Below are the code and all the weights of a small trained network. Each question names an input and a target symbol and asks about switching units off, where a switched-off unit gives its printed mean instead of its output.

import numpy as np


def w(rows, s, z=0):
    codes = np.array(rows[::2]) - 128.0
    scale = np.full(codes.shape[1], s)
    scale[-1] = z or s
    return codes * scale


def norm(h):
    return h / np.sqrt((h * h).mean(-1, keepdims=True) + 1e-5)


def f(y):
    return y / 2 * (1 + np.tanh(0.7978845608 * (y + 0.044715 * y**3)))


def softmax(a):
    e = np.exp(a - a.max(-1, keepdims=True))
    return e / e.sum(-1, keepdims=True)


def log_softmax(a):
    a = a - a.max(-1, keepdims=True)
    return a - np.log(np.exp(a).sum(-1, keepdims=True))


def net(x, mask):
    ids = ['γεζηθξπστψω'.index(c) for c in x.split()]
    T = len(ids)
    res = E[ids] + P[:T]
    u = 0
    for l in range(2):
        q, k, v = (norm(res) @ M[l].T for M in (Q, K, V))
        z = softmax(np.where(np.tri(T) > 0, q @ k.T / 2**0.5, -1e9)) @ v
        res = res + np.where(mask[u], z, O[l][:, -1]) @ O[l][:, :-1]
        u += 1
        y = f(norm(res) @ A[l][:, :-1].T + A[l][:, -1])
        res = res + np.where(mask[u : u + 8], y, B[l][:, -1]) @ B[l][:, :-1]
        u += 8
    return log_softmax(norm(res)[-1] @ U[:, :-1].T + U[:, -1])


Q, K, V, O, A, B = {}, {}, {}, {}, {}, {}
E = w([
[206,109,211,77],'γ',
[107,194,223,138],'ε',
[68,214,200,88],'ζ',
[237,168,239,173],'η',
[230,207,137,100],'θ',
[253,181,190,142],'ξ',
[218,113,248,135],'π',
[235,122,215,111],'σ',
[164,155,254,164],'τ',
[235,151,159,75],'ψ',
[135,228,147,93],'ω',
],0.0033)
P = w([
[136,109,165,84],'0',
[123,122,115,125],'1',
[131,155,247,45],'2',
[119,116,109,133],'3',
[137,161,255,43],'4',
[116,110,104,140],'5',
[129,157,251,52],'6',
[112,103,94,149],'7',
[132,151,242,62],'8',
[114,102,92,149],'9',
],0.0088)
Q[0] = w([
[34,153,2,219],'0.h0',
[100,205,136,102],'0.h0',
],0.011)
K[0] = w([
[163,235,252,21],'0.h0',
[96,188,96,133],'0.h0',
],0.013)
V[0] = w([
[192,216,185,253],'0.h0',
[245,129,52,111],'0.h0',
],0.0054)
O[0] = w([
[64,68,86,254,254],'0.h0',
[183,53,25,78,204],'0.h0',
],0.0077,0.0038)
A[0] = w([
[128,2,115,212,76],'0.n0',
[148,166,39,204,210],'0.n1',
[130,145,175,157,115],'0.n2',
[146,56,107,140,59],'0.n3',
[200,133,166,166,155],'0.n4',
[74,129,239,204,4],'0.n5',
[91,121,215,95,127],'0.n6',
[43,137,15,120,129],'0.n7',
],0.0085,0.0038)
B[0] = w([
[142,104,221,98,255],'0.n0',
[254,116,80,129,200],'0.n1',
[139,184,64,175,146],'0.n2',
[107,194,189,85,159],'0.n3',
[58,104,110,137,171],'0.n4',
[59,76,30,136,189],'0.n5',
[215,143,119,181,175],'0.n6',
[73,243,139,88,148],'0.n7',
],0.0076,0.0062)
Q[1] = w([
[167,199,215,188],'1.h0',
[2,149,168,182],'1.h0',
],0.0096)
K[1] = w([
[99,174,234,11],'1.h0',
[3,142,166,226],'1.h0',
],0.007)
V[1] = w([
[3,233,189,98],'1.h0',
[71,123,226,90],'1.h0',
],0.0032)
O[1] = w([
[232,163,231,104,3],'1.h0',
[254,42,193,81,127],'1.h0',
],0.0039,0.0026)
A[1] = w([
[111,55,113,106,141],'1.n0',
[227,177,122,121,90],'1.n1',
[157,254,109,167,149],'1.n2',
[170,191,29,83,69],'1.n3',
[201,117,96,166,101],'1.n4',
[29,221,144,198,1],'1.n5',
[108,142,230,126,135],'1.n6',
[126,122,81,193,147],'1.n7',
],0.0097,0.0042)
B[1] = w([
[50,154,135,150,248],'1.n0',
[118,106,47,182,254],'1.n1',
[54,142,188,154,187],'1.n2',
[149,172,215,175,186],'1.n3',
[137,87,105,131,226],'1.n4',
[117,185,43,2,189],'1.n5',
[156,185,109,139,239],'1.n6',
[184,133,175,114,222],'1.n7',
],0.009,0.0026)
U = w([
[214,174,95,90,114],'γ',
[107,191,100,85,255],'ε',
[122,188,162,176,189],'ζ',
[49,58,160,196,105],'η',
[51,74,126,65,162],'θ',
[157,119,239,91,146],'ξ',
[167,66,161,176,45],'π',
[142,72,51,137,119],'σ',
[69,130,43,159,152],'τ',
[158,76,107,10,59],'ψ',
[168,172,106,215,86],'ω',
],0.013,0.0035)

Each question gives the input, a string of symbols that net reads in full, and the target symbol t.
The units are the heads (2 rows each of Q, K, V and O) and the neurons (one row each of A and B). Each row of codes is followed by its name. A weight is (code - 128) times the scale printed after its matrix; where a second scale follows, it is the last column's (O, A, B and U).
mask holds one flag per unit, layer by layer, with each layer's heads first. A switched-off unit (its flag False) gives its mean, the last column of its rows in O or B, instead of its output. The means were averaged over made-up inputs and are rounded, as every weight is.
A unit's drop is (log p(t) with every unit on - log p(t) with that unit switched off) / (log p(t) with every unit on - log p(t) with every unit switched off).
The circuit of an input: a set's keep is (log p(t) with only the set's units on - log p(t) with every unit switched off) / (log p(t) with every unit on - log p(t) with every unit switched off). Starting from the 12 units with the biggest drops (on a tie, the unit counted first), units are removed one at a time, each time the one whose removal leaves the highest keep (on an exact tie, the one counted first), for as long as the keep stays at least 0.8.
circuit, biggest first: the units of the circuit, biggest drop first
k most important neurons: the k neurons with the biggest drops, biggest first
top k neurons in layer l: the k neurons of layer l with the biggest drops, biggest first
input ζ ψ ψ ξ ξ γ η η ψ, target η: top 2 neurons in layer 0 : (0.n5, 0.n7)
input ξ σ ξ, target σ: most important neuron : (0.n0)
input ξ ψ σ σ γ, target σ: 2 most important neurons : (0.n6, 0.n0)
input π η ξ τ ζ, target τ: 2 most important neurons : (0.n5, 1.n5)
input σ ξ σ θ, target ω: 4 most important neurons : (1.n3, 0.n7, 0.n1, 1.n1)
input σ θ θ ξ θ θ ξ, target θ: top 2 neurons in layer 0 : (0.n1, 0.n0)
input η ξ η τ ε ε θ, target ε: circuit, biggest first : (0.h0, 1.n5, 0.n0)
input ξ γ τ γ ε, target γ: circuit, biggest first : (0.h0, 0.n0, 0.n6)
input γ ζ π π ζ, target π: top 3 neurons in layer 0 : (0.n6, 0.n7, 0.n3)
input ε η η ξ ξ γ, target θ: top 3 neurons in layer 0 : (0.n1, 0.n2, 0.n6)
input η η ζ η ζ ξ ε σ ε, target σ: 2 most important neurons : (0.n6, 0.n0)
input η η η ω, target ζ: top 2 neurons in layer 0 : (0.n1, 0.n7)
input ψ ε σ, target ε: top 4 neurons in layer 0 : (0.n0, 0.n1, 0.n5, 0.n2)
input η π ζ ζ ξ η γ ω σ, target ω: circuit, biggest first : (0.n0, 1.n1)
input ψ ζ ξ θ, target ω: top 2 neurons in layer 0 : (0.n1, 0.n7)
input ω ξ ξ ξ σ ζ η η, target π: top 2 neurons in layer 0 : (0.n1, 0.n0)
input τ ω ω, target ω: circuit, biggest first : (0.n6, 1.n1)
input η ω τ ε ψ θ γ ψ γ, target ψ: circuit, biggest first : (0.h0)
input θ ψ ξ σ ψ τ ζ τ η, target τ: circuit, biggest first : (0.h0, 0.n5, 1.n5)
input ω ε ψ τ ψ σ, target ψ: top neuron in layer 0 : (0.n0)
input η ψ ε θ ε ε ω, target ε: 2 most important neurons : (1.n5, 0.n5)
input ζ θ ξ τ θ ξ θ τ ξ, target τ: top 2 neurons in layer 0 : (0.n5, 0.n1)
input ξ ε ξ ξ ξ θ ξ, target θ: 2 most important neurons : (0.n1, 1.n0)
input ξ ψ θ η γ θ ζ, target θ: circuit, biggest first : (0.h0, 0.n1)
input ξ ε η, target ε: 3 most important neurons : (1.n5, 0.n5, 0.n0)
input η ξ ξ η γ ε ξ, target ε: 4 most important neurons : (1.n5, 0.n5, 0.n0, 0.n1)
input τ γ η ξ ξ ψ, target γ: 2 most important neurons : (1.n3, 0.n7)
input σ η ξ ψ ψ η τ, target η: circuit, biggest first : (0.h0)
input η σ η η η η π ψ, target γ: 4 most important neurons : (0.n0, 0.n5, 0.n7, 0.n3)
input η ψ η ζ η ξ η γ η, target γ: circuit, biggest first : (0.h0, 0.n0)
